Below are the code and all the weights of a small trained network. Each question names an input and a class and asks about switching units off, where a switched-off unit gives its printed mean instead of its output.

import numpy as np


def w(rows, s, z=0):
    codes = np.array(rows[::2]) - 128.0
    scale = np.full(codes.shape[1], s)
    scale[-1] = z or s
    return codes * scale


def f(y):
    return y / 2 * (1 + np.tanh(0.7978845608 * (y + 0.044715 * y**3)))


def log_softmax(a):
    a = a - a.max(-1, keepdims=True)
    return a - np.log(np.exp(a).sum(-1, keepdims=True))


def net(x, mask):
    res = np.array(x, float).reshape(1, 4) / 4 @ E
    y = f(res @ A[0][:, :-1].T + A[0][:, -1])
    res = res + np.where(mask, y, B[0][:, -1]) @ B[0][:, :-1]
    return log_softmax(res[-1] @ U[:, :-1].T + U[:, -1])


A, B = {}, {}
E = w([
[253,116,156,211,164,181,128,168,170,61],'x0',
[43,14,133,74,198,109,147,111,224,42],'x1',
[124,94,52,161,142,60,16,194,158,162],'x2',
[208,89,130,178,44,133,155,169,232,192],'x3',
],0.012)
A[0] = w([
[129,180,138,134,32,169,204,139,166,195,148],'neuron 1',
[68,97,86,156,138,20,86,126,151,147,176],'neuron 2',
[130,129,155,157,91,90,90,113,160,157,78],'neuron 3',
[178,130,124,172,188,177,85,168,115,28,114],'neuron 4',
[110,64,167,19,176,146,184,97,201,80,169],'neuron 5',
[130,132,121,120,110,114,157,90,61,137,82],'neuron 6',
[136,198,92,147,211,107,114,146,88,116,147],'neuron 7',
[130,140,95,145,95,101,72,169,110,156,205],'neuron 8',
[154,123,108,150,79,138,136,134,163,150,142],'neuron 9',
[114,146,165,102,244,183,133,158,133,104,192],'neuron 10',
[141,101,110,180,147,80,73,205,139,106,188],'neuron 11',
[104,180,130,70,129,162,144,48,46,121,146],'neuron 12',
[39,126,167,121,61,118,117,105,127,134,96],'neuron 13',
[81,160,86,105,177,153,164,85,91,112,252],'neuron 14',
[101,119,72,62,167,88,127,224,129,173,141],'neuron 15',
[89,188,152,99,153,139,141,73,67,108,147],'neuron 16',
],0.011,0.0043)
B[0] = w([
[139,225,209,85,32,190,170,93,122,105,211],'neuron 1',
[114,77,95,143,139,106,45,26,92,189,222],'neuron 2',
[138,106,80,148,70,168,138,197,94,92,151],'neuron 3',
[70,122,158,175,165,95,49,162,212,140,225],'neuron 4',
[105,94,88,108,136,136,31,45,36,152,253],'neuron 5',
[138,180,182,130,160,106,158,196,104,178,167],'neuron 6',
[225,109,135,1,128,107,141,76,41,186,201],'neuron 7',
[124,130,124,96,115,214,56,65,91,103,196],'neuron 8',
[87,171,106,162,34,160,155,135,130,120,173],'neuron 9',
[107,122,173,154,188,72,98,165,183,188,205],'neuron 10',
[56,139,135,131,101,149,77,130,139,85,207],'neuron 11',
[167,184,153,129,203,64,172,162,65,79,233],'neuron 12',
[213,124,137,169,192,80,103,120,144,132,176],'neuron 13',
[121,166,191,102,253,50,181,148,148,107,217],'neuron 14',
[165,14,102,96,136,153,73,57,129,130,194],'neuron 15',
[106,147,139,154,209,42,158,156,121,81,220],'neuron 16',
],0.0082,0.018)
U = w([
[108,102,118,202,113,134,99,212,199,81,18],'0',
[137,94,109,123,70,180,66,73,121,122,243],'1',
[193,174,133,131,57,148,213,148,136,138,111],'2',
[122,49,113,112,158,110,122,103,129,123,18],'3',
[148,102,118,142,179,55,53,91,134,127,254],'4',
[135,167,133,102,149,72,248,162,102,70,142],'5',
[163,63,88,146,131,133,175,139,144,167,19],'6',
],0.012,0.0024)

Each question gives the input, the list of numbers given to net, and the class t.
The units are the neurons (one row each of A and B). Each row of codes is followed by its name. A weight is (code - 128) times the scale printed after its matrix; where a second scale follows, it is the last column's (A, B and U).
mask holds one flag per neuron, in row order. A switched-off neuron (its flag False) gives its mean, the last column of its row in B, instead of its output. The means were averaged over made-up inputs and are rounded, as every weight is.
A unit's drop is (log p(t) with every unit on - log p(t) with that unit switched off) / (log p(t) with every unit on - log p(t) with every unit switched off).
The circuit of an input: a set's keep is (log p(t) with only the set's units on - log p(t) with every unit switched off) / (log p(t) with every unit on - log p(t) with every unit switched off). Starting from the 12 units with the biggest drops (on a tie, the unit counted first), units are removed one at a time, each time the one whose removal leaves the highest keep (on an exact tie, the one counted first), for as long as the keep stays at least 0.8.
circuit, biggest first: the units of the circuit, biggest drop first
most important unit: the unit with the biggest drop
top k neurons: the k neurons with the biggest drops, biggest first
drop of u: that unit's drop, to one decimal
input [8,0,-7,6], class 2: circuit, biggest first -> (neuron 1)
input [4,2,-6,8], class 2: top 2 neurons -> (neuron 1; neuron 2)
input [5,1,7,7], class 0: top 2 neurons -> (neuron 5; neuron 7)
input [6,-3,5,1], class 0: top 2 neurons -> (neuron 5; neuron 4)
input [2,1,-1,-8], class 5: top 2 neurons -> (neuron 2; neuron 12)
input [6,0,7,3], class 0: top 2 neurons -> (neuron 5; neuron 4)
input [5,-8,-4,-1], class 2: top 2 neurons -> (neuron 14; neuron 1)
input [7,1,-2,8], class 2: top 2 neurons -> (neuron 1; neuron 10)
input [0,-2,0,1], class 2: top 2 neurons -> (neuron 5; neuron 2)
input [6,-8,1,5], class 2: top 3 neurons -> (neuron 5; neuron 1; neuron 2)
input [5,-3,0,-8], class 5: drop of neuron 2 -> 0.5
input [4,7,4,5], class 1: drop of neuron 11 -> 0.1
input [-4,-1,-1,3], class 2: drop of neuron 5 -> 0.2
input [-5,6,-7,7], class 1: most important unit -> neuron 5
